Below is a small trained network, with its code and all its weights. Each question gives an input and a target symbol and asks what happens when units are switched off, that is, made to give their printed mean instead of their output.

import numpy as np


def w(rows, s, z=0):
    codes = np.array(rows[::2]) - 128.0
    scale = np.full(codes.shape[1], s)
    scale[-1] = z or s
    return codes * scale


def f(y):
    return np.maximum(y, 0)


def softmax(a):
    e = np.exp(a - a.max(-1, keepdims=True))
    return e / e.sum(-1, keepdims=True)


def log_softmax(a):
    a = a - a.max(-1, keepdims=True)
    return a - np.log(np.exp(a).sum(-1, keepdims=True))


def net(x, mask):
    ids = ['ΣΨαβγδεζηθμξτφ'.index(c) for c in x.split()]
    T = len(ids)
    res = E[ids] + P[:T]
    r = res
    for j in range(2):
        rows = slice(3 * j, 3 * j + 3)
        q, k, v = (r @ M[0][rows].T for M in (Q, K, V))
        z = softmax(np.where(np.tri(T) > 0, q @ k.T / 3**0.5, -1e9)) @ v
        o = O[0][rows]
        res = res + np.where(mask[j], z, o[:, -1]) @ o[:, :-1]
    y = f(res @ A[0][:, :-1].T + A[0][:, -1])
    res = res + np.where(mask[2:6], y, B[0][:, -1]) @ B[0][:, :-1]
    return log_softmax(res[-1] @ U[:, :-1].T + U[:, -1])


Q, K, V, O, A, B = {}, {}, {}, {}, {}, {}
E = w([
[103,136,98,176,101,68,107],'Σ',
[69,168,101,124,117,87,161],'Ψ',
[107,170,44,122,121,83,181],'α',
[168,155,28,214,122,133,119],'β',
[43,143,141,80,155,96,190],'γ',
[32,169,143,159,146,146,149],'δ',
[82,172,82,114,73,133,51],'ε',
[162,125,8,106,139,80,152],'ζ',
[123,158,71,105,135,168,204],'η',
[53,130,129,162,171,98,112],'θ',
[80,135,115,129,179,149,143],'μ',
[101,134,73,101,155,89,165],'ξ',
[135,128,58,161,166,163,132],'τ',
[96,151,109,201,142,128,131],'φ',
],0.018)
P = w([
[2,208,72,97,126,93,105],'0',
[55,91,99,157,126,103,169],'1',
[49,78,88,148,124,112,166],'2',
[57,98,96,165,118,97,190],'3',
[54,91,93,151,124,98,181],'4',
[51,89,94,150,129,100,182],'5',
[56,98,97,155,126,104,192],'6',
[55,98,100,168,127,101,197],'7',
[49,105,106,182,135,101,194],'8',
[51,85,103,195,120,83,206],'9',
[68,29,132,245,104,97,209],'10',
],0.0077)
Q[0] = w([
[126,147,70,128,177,120,165],'H0',
[107,126,58,113,106,85,104],'H0',
[10,134,33,209,136,108,196],'H0',
[186,146,167,140,104,163,105],'H1',
[189,134,200,63,88,162,60],'H1',
[175,123,161,85,81,135,73],'H1',
],0.012)
K[0] = w([
[132,165,85,94,168,139,80],'H0',
[111,141,125,152,92,137,72],'H0',
[111,204,125,55,89,154,10],'H0',
[183,106,151,160,131,131,193],'H1',
[174,2,181,177,157,146,167],'H1',
[113,89,169,175,99,140,217],'H1',
],0.014)
V[0] = w([
[161,123,89,218,140,51,28],'H0',
[183,105,62,55,112,109,125],'H0',
[110,106,187,125,5,74,112],'H0',
[174,115,159,98,175,184,124],'H1',
[111,94,114,32,187,31,112],'H1',
[101,69,202,73,202,135,78],'H1',
],0.014)
O[0] = w([
[112,127,126,24,109,249,69,160],'H0',
[130,12,213,42,91,71,88,126],'H0',
[215,192,99,62,230,82,44,118],'H0',
[81,109,77,149,73,79,102,5],'H1',
[98,29,93,42,209,104,156,182],'H1',
[59,143,27,119,141,88,142,42],'H1',
],0.014,0.017)
A[0] = w([
[110,140,122,85,119,133,199,220],'N0',
[185,98,173,95,121,158,85,2],'N1',
[102,84,144,119,3,146,126,61],'N2',
[73,90,135,180,147,75,156,229],'N3',
],0.012,0.0043)
B[0] = w([
[138,101,153,196,133,143,75,199],'N0',
[33,207,121,102,82,64,189,254],'N1',
[105,117,101,186,217,25,2,180],'N2',
[215,140,48,68,51,121,107,187],'N3',
],0.0079,0.027)
U = w([
[135,178,136,81,153,119,91,201],'Σ',
[197,160,208,151,254,80,106,119],'Ψ',
[106,144,192,152,113,87,211,99],'α',
[76,179,151,170,110,90,120,109],'β',
[132,145,99,137,183,74,131,95],'γ',
[83,186,136,213,172,66,191,3],'δ',
[106,144,140,139,141,112,133,87],'ε',
[62,117,134,141,154,91,137,86],'ζ',
[174,141,188,162,99,85,108,146],'η',
[42,118,81,150,195,153,134,61],'θ',
[49,130,95,145,49,132,162,144],'μ',
[153,68,153,94,117,170,82,188],'ξ',
[132,121,142,170,174,119,60,170],'τ',
[161,132,181,158,102,190,93,197],'φ',
],0.0057,0.0045)

Each question gives the input, a string of symbols that net reads in full, and the target symbol t.
The units are the heads (3 rows each of Q, K, V and O) and the neurons (one row each of A and B). Each row of codes is followed by its name. A weight is (code - 128) times the scale printed after its matrix; where a second scale follows, it is the last column's (O, A, B and U).
mask holds one flag per unit, heads first, then neurons. A switched-off unit (its flag False) gives its mean, the last column of its rows in O or B, instead of its output. The means were averaged over made-up inputs and are rounded, as every weight is.
A unit's drop is (log p(t) with every unit on - log p(t) with that unit switched off) / (log p(t) with every unit on - log p(t) with every unit switched off).
The circuit of an input: a set's keep is (log p(t) with only the set's units on - log p(t) with every unit switched off) / (log p(t) with every unit on - log p(t) with every unit switched off). Starting from all 6 units, units are removed one at a time, each time the one whose removal leaves the highest keep (on an exact tie, the one counted first), for as long as the keep stays at least 0.8.
units of the circuit, in order: the units of the circuit, biggest drop first
most important unit: the unit with the biggest drop
top k neurons: the k neurons with the biggest drops, biggest first
which heads matter: for each layer, one digit per head in row order, 1 if its drop is at least 0.15 and else 0, layers parted by /
input α ξ γ η Σ φ β, target α: most important unit : H1
input μ ξ ξ φ φ φ ζ Ψ Σ, target μ: units of the circuit, in order : [H0, H1, N3]
input η δ μ Σ ξ ζ Ψ θ τ β, target η: units of the circuit, in order : [H0, N3, N1]
input Ψ η ξ, target Ψ: which heads matter : 10
input γ ζ φ β, target γ: which heads matter : 11
input α γ α ε, target Σ: top 2 neurons : [N1, N0]
input θ γ ζ μ, target θ: units of the circuit, in order : [H1, H0]
input Ψ ζ θ μ β φ φ φ Σ δ, target Ψ: units of the circuit, in order : [H0, N1]
input φ β ε θ η α, target Σ: top 2 neurons : [N2, N0]
input ε Σ Ψ β ξ η θ ζ, target Σ: top 3 neurons : [N1, N2, N0]
input ξ Σ η μ, target ξ: top 2 neurons : [N1, N3]
input φ φ δ α δ, target φ: units of the circuit, in order : [N1, H0, H1]
input φ ξ α α φ, target φ: units of the circuit, in order : [H0, N1, H1]
input θ φ ξ θ Σ φ μ θ γ γ ξ, target θ: most important unit : H1
input η ξ φ, target η: top 2 neurons : [N3, N1]
input δ β θ Ψ ε Ψ φ τ, target Σ: units of the circuit, in order : [H0, N1]
input γ φ μ ξ τ η μ φ, target γ: top 2 neurons : [N3, N1]
input γ δ ξ Σ η, target γ: units of the circuit, in order : [H0, H1, N3]
input τ δ ξ η φ β φ γ δ, target τ: units of the circuit, in order : [N2, H0, N1, H1]
input ε η μ, target Σ: most important unit : H0
input Ψ θ μ γ θ μ τ Ψ Ψ, target Ψ: top 2 neurons : [N1, N3]
input α γ μ θ ξ ζ, target α: units of the circuit, in order : [H1, N1, H0]
input τ ξ ζ η θ, target τ: top 2 neurons : [N2, N1]
input ζ γ δ τ ξ φ ζ τ, target ζ: top 2 neurons : [N1, N2]
input τ δ μ μ φ, target τ: top 2 neurons : [N2, N1]
input ξ β Ψ θ δ φ ζ Ψ ξ, target ξ: top 2 neurons : [N1, N3]
input ξ α δ ζ θ η η φ, target ξ: units of the circuit, in order : [H1, N1, H0, N3]
input β Ψ α α ξ, target β: most important unit : N1
input φ η ξ μ γ γ, target φ: top 2 neurons : [N1, N2]
input μ μ γ τ α α η γ φ, target μ: top 2 neurons : [N3, N2]
